Below are the code and all the weights of a small trained network. Each question names an input and a class and asks about switching units off, where a switched-off unit gives its printed mean instead of its output.

import numpy as np


def w(rows, s, z=0):
    codes = np.array(rows[::2]) - 128.0
    scale = np.full(codes.shape[1], s)
    scale[-1] = z or s
    return codes * scale


def norm(h):
    return h / np.sqrt((h * h).mean(-1, keepdims=True) + 1e-5)


def f(y):
    return np.maximum(y, 0)


def log_softmax(a):
    a = a - a.max(-1, keepdims=True)
    return a - np.log(np.exp(a).sum(-1, keepdims=True))


def net(x, mask):
    res = np.array(x, float).reshape(1, 4) / 4 @ E
    u = 0
    for l in range(2):
        y = f(norm(res) @ A[l][:, :-1].T + A[l][:, -1])
        res = res + np.where(mask[u : u + 13], y, B[l][:, -1]) @ B[l][:, :-1]
        u += 13
    return log_softmax(norm(res)[-1] @ U[:, :-1].T + U[:, -1])


A, B = {}, {}
E = w([
[8,25,147,73,135],'x0',
[217,2,83,83,116],'x1',
[102,136,15,128,69],'x2',
[127,130,129,127,126],'x3',
],0.00039)
A[0] = w([
[53,147,53,110,31,12],'L0N0',
[78,49,117,13,166,17],'L0N1',
[196,61,97,135,105,171],'L0N2',
[216,207,122,136,120,55],'L0N3',
[180,79,193,94,145,79],'L0N4',
[215,121,98,155,145,124],'L0N5',
[122,129,187,55,142,73],'L0N6',
[183,129,229,164,141,124],'L0N7',
[38,73,152,81,114,169],'L0N8',
[78,253,155,130,109,189],'L0N9',
[93,126,158,128,157,2],'L0N10',
[152,109,220,127,194,60],'L0N11',
[192,75,103,19,150,91],'L0N12',
],0.0014,0.00078)
B[0] = w([
[101,121,90,107,207,168],'L0N0',
[157,121,137,252,105,187],'L0N1',
[148,188,157,89,89,208],'L0N2',
[93,36,139,138,127,191],'L0N3',
[140,108,153,107,195,173],'L0N4',
[75,171,123,85,126,187],'L0N5',
[118,133,166,129,125,152],'L0N6',
[132,127,106,123,207,200],'L0N7',
[68,89,134,145,168,216],'L0N8',
[137,40,121,191,144,249],'L0N9',
[93,135,183,89,122,134],'L0N10',
[107,151,54,119,63,178],'L0N11',
[179,115,119,202,126,193],'L0N12',
],0.002,0.0012)
A[1] = w([
[202,229,193,115,155,123],'L1N0',
[157,82,101,114,152,122],'L1N1',
[74,62,251,101,139,160],'L1N2',
[132,111,97,184,9,127],'L1N3',
[52,102,174,202,120,114],'L1N4',
[34,157,147,75,136,98],'L1N5',
[137,116,63,168,38,148],'L1N6',
[98,128,158,63,15,249],'L1N7',
[204,94,207,147,183,135],'L1N8',
[211,193,111,10,121,143],'L1N9',
[133,234,102,178,174,155],'L1N10',
[87,206,125,174,117,94],'L1N11',
[225,119,131,55,119,149],'L1N12',
],0.0022,0.0014)
B[1] = w([
[99,86,107,90,112,190],'L1N0',
[130,79,146,134,117,174],'L1N1',
[192,170,129,119,132,240],'L1N2',
[160,128,99,46,196,184],'L1N3',
[136,165,123,82,107,245],'L1N4',
[134,166,91,191,165,158],'L1N5',
[178,130,159,73,204,198],'L1N6',
[245,173,131,175,118,166],'L1N7',
[79,101,143,191,55,247],'L1N8',
[45,220,121,108,3,190],'L1N9',
[186,53,149,110,114,212],'L1N10',
[119,56,95,82,129,161],'L1N11',
[36,164,124,113,130,201],'L1N12',
],0.0024,0.0016)
U = w([
[187,20,224,240,82,248],'0',
[226,33,53,44,240,193],'1',
[6,151,147,111,5,80],'2',
[202,244,58,28,70,31],'3',
[130,255,224,199,228,81],'4',
[12,155,20,188,226,69],'5',
],0.008,0.0015)

Each question gives the input, the list of numbers given to net, and the class t.
The units are the neurons (one row each of A and B). Each row of codes is followed by its name. A weight is (code - 128) times the scale printed after its matrix; where a second scale follows, it is the last column's (A, B and U).
mask holds one flag per neuron, layer by layer. A switched-off neuron (its flag False) gives its mean, the last column of its row in B, instead of its output. The means were averaged over made-up inputs and are rounded, as every weight is.
A unit's drop is (log p(t) with every unit on - log p(t) with that unit switched off) / (log p(t) with every unit on - log p(t) with every unit switched off).
The circuit of an input: a set's keep is (log p(t) with only the set's units on - log p(t) with every unit switched off) / (log p(t) with every unit on - log p(t) with every unit switched off). Starting from the 12 units with the biggest drops (on a tie, the unit counted first), units are removed one at a time, each time the one whose removal leaves the highest keep (on an exact tie, the one counted first), for as long as the keep stays at least 0.8.
units of the circuit, in order: the units of the circuit, biggest drop first
most important unit: the unit with the biggest drop
top k neurons: the k neurons with the biggest drops, biggest first
k most important neurons of layer l: the k neurons of layer l with the biggest drops, biggest first
drop when u is switched off: that unit's drop, to one decimal
input [5,-7,0,6], class 4: units of the circuit, in order : L1N2; L1N9; L1N7
input [0,7,-5,6], class 2: 2 most important neurons of layer 0 : L0N9; L0N2
input [-4,7,5,6], class 3: units of the circuit, in order : L1N9; L0N2; L0N9
input [7,-6,-8,1], class 4: units of the circuit, in order : L1N2; L1N5
input [8,0,-4,7], class 4: most important unit : L0N9
input [4,3,0,-4], class 0: top 2 neurons : L0N11; L0N8
input [3,0,-5,-8], class 4: top 2 neurons : L0N9; L1N2
input [6,-1,7,1], class 5: top 3 neurons : L0N0; L0N8; L1N10
input [2,2,0,-4], class 0: top 3 neurons : L0N11; L1N8; L0N4
input [-4,-1,-1,7], class 0: top 2 neurons : L1N9; L1N12
input [7,-1,7,-4], class 5: 2 most important neurons of layer 0 : L0N0; L0N8
input [-3,-1,0,0], class 0: top 3 neurons : L0N11; L1N9; L1N12
input [7,0,-5,0], class 4: 2 most important neurons of layer 0 : L0N9; L0N3
input [-3,1,0,-2], class 2: top 2 neurons : L0N8; L0N11
input [-1,-7,-8,4], class 0: most important unit : L1N10
input [8,0,2,0], class 5: 3 most important neurons of layer 1 : L1N10; L1N8; L1N6
input [-4,8,8,-7], class 3: top 3 neurons : L1N9; L0N2; L0N9
input [0,7,-5,-4], class 2: 2 most important neurons of layer 0 : L0N9; L0N2
input [0,-8,-1,-3], class 0: top 2 neurons : L0N9; L1N10
input [7,-7,-5,-4], class 4: most important unit : L1N2
input [2,-3,-2,6], class 4: top 2 neurons : L1N2; L1N9
input [-1,4,6,-5], class 3: top 3 neurons : L1N9; L0N9; L0N2
input [-6,3,0,7], class 2: drop when L1N9 is switched off : 0.1
input [6,-7,2,7], class 5: drop when L0N2 is switched off : 0.2
input [3,-7,4,5], class 5: drop when L1N9 is switched off : 0.1
input [-4,1,-7,-5], class 2: drop when L0N9 is switched off : 0.2
input [-7,2,-8,1], class 2: most important neuron of layer 1 : L1N9
